Small tables with named rows and columns. After each table, cells are looked up by row and column.

zolinu =
cols = dudibos, lutunim, kebot, lorevif, vis, lote, pez, kosebi, lek
tuk: [0.6, 0.5, 0.2, 0.0, 0.4, 0.6, 0.6, 0.4, 0.3]
domak: [0.6, 0.5, 0.4, 0.3, 0.1, 0.8, 0.6, 0.3, 0.4]
tud: [0.7, 0.5, 0.6, 0.4, 0.1, 0.1, 0.4, 0.7, 0.8]
totilok: [0.2, 0.2, 0.2, 0.5, 0.0, 0.6, 0.8, 0.7, 0.7]

What is the lek of tud in zolinu? 0.8
What is the kosebi of domak in zolinu? 0.3
What is the kosebi of tuk in zolinu? 0.4
What is the kebot of totilok in zolinu? 0.2
What is the lutunim of totilok in zolinu? 0.2
What is the lote of domak in zolinu? 0.8
What is the lutunim of tud in zolinu? 0.5
What is the kebot of tud in zolinu? 0.6
What is the pez of tud in zolinu? 0.4
What is the vis of tuk in zolinu? 0.4
What is the kosebi of totilok in zolinu? 0.7
What is the lek of domak in zolinu? 0.4
What is the pez of tuk in zolinu? 0.6
Row with the largest pez: totilok

Table buda
         nipil  delanu  mevu  diz  fufovi
rizot      171     151   153  172     155
ponozo     227     199   107  152     172
sos        156     181   211  243      44
dageres    138      54   107  181     178
lun        139     168   184  140     154
vot        168     154   158  171     161
paru       153     159   153  162     164
bofek      152     161   173  148     157
nilo       168     129   110  183     157
pozetis    177     202   215  200      73
zezef      161     158   152  170     158
pufuzor    143     163   194  133     149

bofek, delanu => 161
bofek, diz => 148
ponozo, diz => 152
vot, fufovi => 161
pufuzor, delanu => 163
pufuzor, mevu => 194
dageres, nipil => 138
sos, delanu => 181
vot, nipil => 168
ponozo, fufovi => 172
paru, mevu => 153
rizot, mevu => 153
pufuzor, nipil => 143
vot, diz => 171
pozetis, diz => 200
lun, mevu => 184
zezef, nipil => 161
rizot, nipil => 171
pozetis, delanu => 202
dageres, mevu => 107
Which row has the largest nipil? ponozo

kotivu:
	dol	fefuvo
zuv	3005	6235
sirin	2317	5739
gigu	9314	3605
digubo	3328	6514
numi	6637	4620
zatire	7160	4250

dol of digubo = 3328
dol of zatire = 7160
dol of numi = 6637
fefuvo of zuv = 6235
dol of sirin = 2317
fefuvo of sirin = 5739
fefuvo of digubo = 6514
fefuvo of gigu = 3605
dol of zuv = 3005
fefuvo of numi = 4620
dol of gigu = 9314
fefuvo of zatire = 4250

bos =
           kemo   vokuf   mukem
gaf       71014  -31146  -57077
bag      -48539  -78882  -22994
gog       58742   31576  -47841
finezu   -51032  -57653  -20398
vunezi   -43129   21578  -16195
kudadid  -43991  -33418  -20587
bikav    -32675  -46114  -25274
pil        1286   56986  -27357
bage      26542  -87920  -47710
pavo     -34309  -66917  -26518

What is the kemo of pavo in bos?
-34309
What is the kemo of bage in bos?
26542
What is the vokuf of pavo in bos?
-66917
What is the mukem of vunezi in bos?
-16195
What is the kemo of finezu in bos?
-51032
What is the kemo of kudadid in bos?
-43991
What is the vokuf of gaf in bos?
-31146
What is the vokuf of gog in bos?
31576

dop:
cols = batir, dos, vul, nurugim
tarisim: [4376, 2643, 8231, 5189]
kem: [4111, 4590, 4118, 4325]
pupabem: [4363, 4358, 4288, 4565]
gar: [4672, 4275, 4844, 4218]
mig: [4265, 4668, 4407, 4352]
vef: [3731, 4649, 5820, 4681]
minof: [4216, 1798, 2808, 8953]
pelik: [4531, 4320, 4490, 4328]
ler: [3805, 4939, 4137, 4262]

batir of kem is 4111
nurugim of tarisim is 5189
dos of minof is 1798
nurugim of pelik is 4328
batir of vef is 3731
batir of pupabem is 4363
dos of tarisim is 2643
vul of kem is 4118
batir of pelik is 4531
vul of vef is 5820
dos of pupabem is 4358
batir of mig is 4265
nurugim of minof is 8953

lumepo
           vur   mibu   guzu  kegotaz  romanor  bivebo    nok
vununal  5.027  1.498  0.908    5.393    5.270   5.310  5.339
pip      5.972  6.086  2.474    2.795    3.131   1.988  1.767
gimi     0.423  7.602  6.471    3.067    3.874   3.569  3.280

pip, bivebo -> 1.988
gimi, guzu -> 6.471
vununal, vur -> 5.027
pip, mibu -> 6.086
gimi, kegotaz -> 3.067
pip, romanor -> 3.131
pip, vur -> 5.972
vununal, guzu -> 0.908
gimi, bivebo -> 3.569
vununal, romanor -> 5.270
gimi, romanor -> 3.874
vununal, nok -> 5.339

pedu:
fields: zod, kikuli, tafoso, zumora, rulak
gemen: [-470, -441, 55, 66, 312]
soraga: [-519, -566, -108, 94, 397]
dep: [-448, -465, -92, 60, 389]
vun: [-566, -380, -5, 72, 571]
visop: [-504, -437, -80, 87, 350]
gim: [19, 71, -134, 613, -323]

zod of dep = -448
zod of vun = -566
rulak of visop = 350
zod of visop = -504
rulak of gim = -323
zod of gemen = -470
kikuli of soraga = -566
kikuli of vun = -380
zumora of soraga = 94
tafoso of gemen = 55
zod of soraga = -519
kikuli of dep = -465
zumora of dep = 60
tafoso of soraga = -108
zumora of vun = 72
Which row has the largest zumora? gim

sabu =
      podidig   pum   muv
dep      7116   715  6219
nit      8947  6539  6172
tibe     8431  7205  8009

pum of tibe = 7205
muv of tibe = 8009
muv of nit = 6172
muv of dep = 6219
podidig of dep = 7116
podidig of tibe = 8431
pum of nit = 6539
pum of dep = 715
podidig of nit = 8947

mefebez =
         lobotis  zakov  fazitek
feto          77     98      199
kufilok      126    128      124
futil         69    188      117
refeni        96    150      103
kelit        139    150      209
zeput        150    141      175
til           84     84       59
suboru       164     60      187
zala          95    122      187
sol          103     84      106
tadig        160     73      153
lun          200     97       67
komesem      111     78       76

What is the fazitek of kufilok in mefebez?
124
What is the zakov of sol in mefebez?
84
What is the zakov of til in mefebez?
84
What is the lobotis of kelit in mefebez?
139
What is the lobotis of komesem in mefebez?
111
What is the zakov of refeni in mefebez?
150
What is the zakov of lun in mefebez?
97

Table sarela
,vir,pana,nug,vip,mugug,kuf,lazar,mes,vulodur,pizuru
vakuf,-470,78,-55,300,390,303,29,19,-86,484
malon,69,-398,-100,300,41,454,238,221,38,488
lin,286,-493,-84,243,-101,425,281,266,92,391
mimaf,494,39,144,-174,-242,-181,61,70,166,-337
bon,609,-113,118,-145,-316,-103,126,132,191,-285
tif,91,-374,-87,274,26,420,228,213,45,444
rarit,682,-131,127,-172,-364,-125,136,142,209,-331
paz,291,-561,-107,280,-103,486,310,292,91,456
zodeto,226,-426,-75,235,-62,395,252,238,78,376
tapive,-179,548,170,-122,195,-289,-164,-150,8,-254
besu,-178,617,194,-163,194,-353,-193,-176,10,-325
begifup,-482,209,-14,231,397,189,-26,-31,-85,363

rarit, vip -> -172
zodeto, mes -> 238
tif, pizuru -> 444
paz, nug -> -107
besu, vulodur -> 10
lin, vulodur -> 92
tif, mes -> 213
lin, vir -> 286
vakuf, vir -> -470
paz, mugug -> -103
mimaf, vulodur -> 166
paz, mes -> 292
vakuf, pizuru -> 484
malon, pana -> -398
besu, kuf -> -353
tapive, vir -> -179
malon, vip -> 300
malon, mes -> 221
mimaf, lazar -> 61
begifup, mes -> -31

sikape =
fields: masape, nokas, dok
tavo: [1150, 2746, 3375]
zetabo: [8898, 4342, 7212]
fug: [1736, 5439, 2106]
suru: [1036, 6272, 4240]
korozu: [1289, 4390, 2724]
dakobu: [866, 3088, 3837]
kule: [5432, 8969, 3468]
gufot: [452, 1419, 3235]

masape of gufot is 452
nokas of dakobu is 3088
dok of dakobu is 3837
dok of kule is 3468
dok of fug is 2106
nokas of zetabo is 4342
dok of korozu is 2724
masape of kule is 5432
nokas of fug is 5439
dok of suru is 4240

zaver.tsv
	gom	sot	rofefu	mul	mutoseb	geg	gavib	biv	zedabu
sulori	0.343	0.331	0.316	0.250	0.332	0.280	0.339	0.459	0.265
sefi	0.409	0.238	0.155	0.416	0.470	0.422	0.328	0.397	0.478
kos	0.352	0.306	0.441	0.213	0.471	0.468	0.412	0.429	0.496
zenule	0.266	0.304	0.237	0.155	0.543	0.379	0.345	0.525	0.523
fadarul	0.427	0.429	0.533	0.545	0.159	0.354	0.403	0.261	0.212
bogop	0.375	0.306	0.509	0.216	0.403	0.333	0.423	0.359	0.346
bik	0.391	0.497	0.820	0.309	0.385	0.452	0.459	0.177	0.330
nozo	0.369	0.240	0.411	0.215	0.465	0.347	0.380	0.383	0.339
vop	0.443	0.410	0.373	0.448	0.353	0.403	0.373	0.304	0.330
tob	0.310	0.531	0.489	0.344	0.389	0.421	0.433	0.282	0.421

What is the mutoseb of kos in zaver? 0.471
What is the gavib of sulori in zaver? 0.339
What is the geg of bik in zaver? 0.452
What is the rofefu of fadarul in zaver? 0.533
What is the zedabu of tob in zaver? 0.421
What is the sot of sulori in zaver? 0.331
Row with the largest gavib: bik

